Here is a tiny trained network, its code and every weight. The questions are about switching its units off for an input and a class, where a switched-off unit gives its printed mean instead of its output.

import numpy as np


def w(rows, s, z=0):
    codes = np.array(rows[::2]) - 128.0
    scale = np.full(codes.shape[1], s)
    scale[-1] = z or s
    return codes * scale


def norm(h):
    return h / np.sqrt((h * h).mean(-1, keepdims=True) + 1e-5)


def f(y):
    return y / 2 * (1 + np.tanh(0.7978845608 * (y + 0.044715 * y**3)))


def log_softmax(a):
    a = a - a.max(-1, keepdims=True)
    return a - np.log(np.exp(a).sum(-1, keepdims=True))


def net(x, mask):
    res = np.array(x, float).reshape(1, 3) / 4 @ E
    u = 0
    for l in range(2):
        y = f(norm(res) @ A[l][:, :-1].T + A[l][:, -1])
        res = res + np.where(mask[u : u + 5], y, B[l][:, -1]) @ B[l][:, :-1]
        u += 5
    return log_softmax(norm(res)[-1] @ U[:, :-1].T + U[:, -1])


A, B = {}, {}
E = w([
[107,4,71,91,128,54,124,170],'x0',
[158,117,158,118,123,158,118,98],'x1',
[87,109,89,50,99,177,180,78],'x2',
],0.012)
A[0] = w([
[151,43,154,150,134,107,138,163,136],'L0N1',
[123,96,92,52,163,179,106,173,103],'L0N2',
[107,163,86,144,153,202,218,85,130],'L0N3',
[129,242,174,254,114,151,59,126,255],'L0N4',
[192,140,100,179,140,191,118,137,143],'L0N5',
],0.009,0.0025)
B[0] = w([
[124,148,114,245,105,76,107,141,164],'L0N1',
[100,94,158,117,175,235,115,30,156],'L0N2',
[202,167,119,58,63,86,146,159,189],'L0N3',
[78,105,169,114,165,142,86,102,247],'L0N4',
[78,95,47,156,105,134,86,229,153],'L0N5',
],0.011,0.012)
A[1] = w([
[60,47,101,116,168,198,229,93,87],'L1N1',
[186,253,189,91,52,145,253,56,240],'L1N2',
[101,46,51,61,209,150,189,128,70],'L1N3',
[198,85,118,242,137,65,127,106,87],'L1N4',
[97,154,53,123,219,142,171,108,254],'L1N5',
],0.007,0.0025)
B[1] = w([
[72,112,90,176,140,202,155,80,182],'L1N1',
[121,145,129,117,85,59,156,190,254],'L1N2',
[138,71,136,74,158,156,137,63,180],'L1N3',
[245,104,97,93,81,115,161,154,177],'L1N4',
[123,148,229,122,156,162,100,167,153],'L1N5',
],0.012,0.0075)
U = w([
[53,153,207,173,159,139,28,131,225],'0',
[68,63,120,119,149,196,190,6,204],'1',
[141,174,86,165,150,148,164,111,4],'2',
[220,72,100,213,91,20,108,162,144],'3',
[129,205,162,45,28,78,175,162,167],'4',
[141,180,117,187,147,117,192,82,1],'5',
],0.012,0.0044)

Each question gives the input, the list of numbers given to net, and the class t.
The units are the neurons (one row each of A and B). Each row of codes is followed by its name. A weight is (code - 128) times the scale printed after its matrix; where a second scale follows, it is the last column's (A, B and U).
mask holds one flag per neuron, layer by layer. A switched-off neuron (its flag False) gives its mean, the last column of its row in B, instead of its output. The means were averaged over made-up inputs and are rounded, as every weight is.
A unit's drop is (log p(t) with every unit on - log p(t) with that unit switched off) / (log p(t) with every unit on - log p(t) with every unit switched off).
The circuit of an input: a set's keep is (log p(t) with only the set's units on - log p(t) with every unit switched off) / (log p(t) with every unit on - log p(t) with every unit switched off). Starting from all 10 units, units are removed one at a time, each time the one whose removal leaves the highest keep (on an exact tie, the one counted first), for as long as the keep stays at least 0.8.
circuit, biggest first: the units of the circuit, biggest drop first
most important unit: the unit with the biggest drop
k most important neurons: the k neurons with the biggest drops, biggest first
top k neurons in layer l: the k neurons of layer l with the biggest drops, biggest first
drop when u is switched off: that unit's drop, to one decimal
input [-1,-1,5], class 4: most important unit	L0N3
input [1,-2,0], class 3: 4 most important neurons	[L0N1, L0N4, L1N4, L0N3]
input [0,3,5], class 4: 3 most important neurons	[L0N3, L1N2, L0N4]
input [-1,8,8], class 4: 3 most important neurons	[L0N3, L1N2, L0N4]
input [-7,2,1], class 4: top 2 neurons in layer 1	[L1N2, L1N1]
input [3,8,0], class 3: 4 most important neurons	[L0N1, L0N4, L1N4, L1N3]
input [0,-6,-3], class 0: 2 most important neurons	[L0N4, L0N3]
input [6,4,1], class 1: 2 most important neurons	[L0N2, L0N3]
input [-1,-1,0], class 0: 2 most important neurons	[L0N4, L1N2]
input [-1,-4,7], class 4: 2 most important neurons	[L0N3, L1N2]
input [2,7,0], class 3: 3 most important neurons	[L0N1, L0N4, L1N4]
input [6,-3,1], class 1: drop when L1N3 is switched off	0.1
input [-1,-1,4], class 4: drop when L0N3 is switched off	0.1
input [-1,-2,8], class 4: circuit, biggest first	[L0N3]
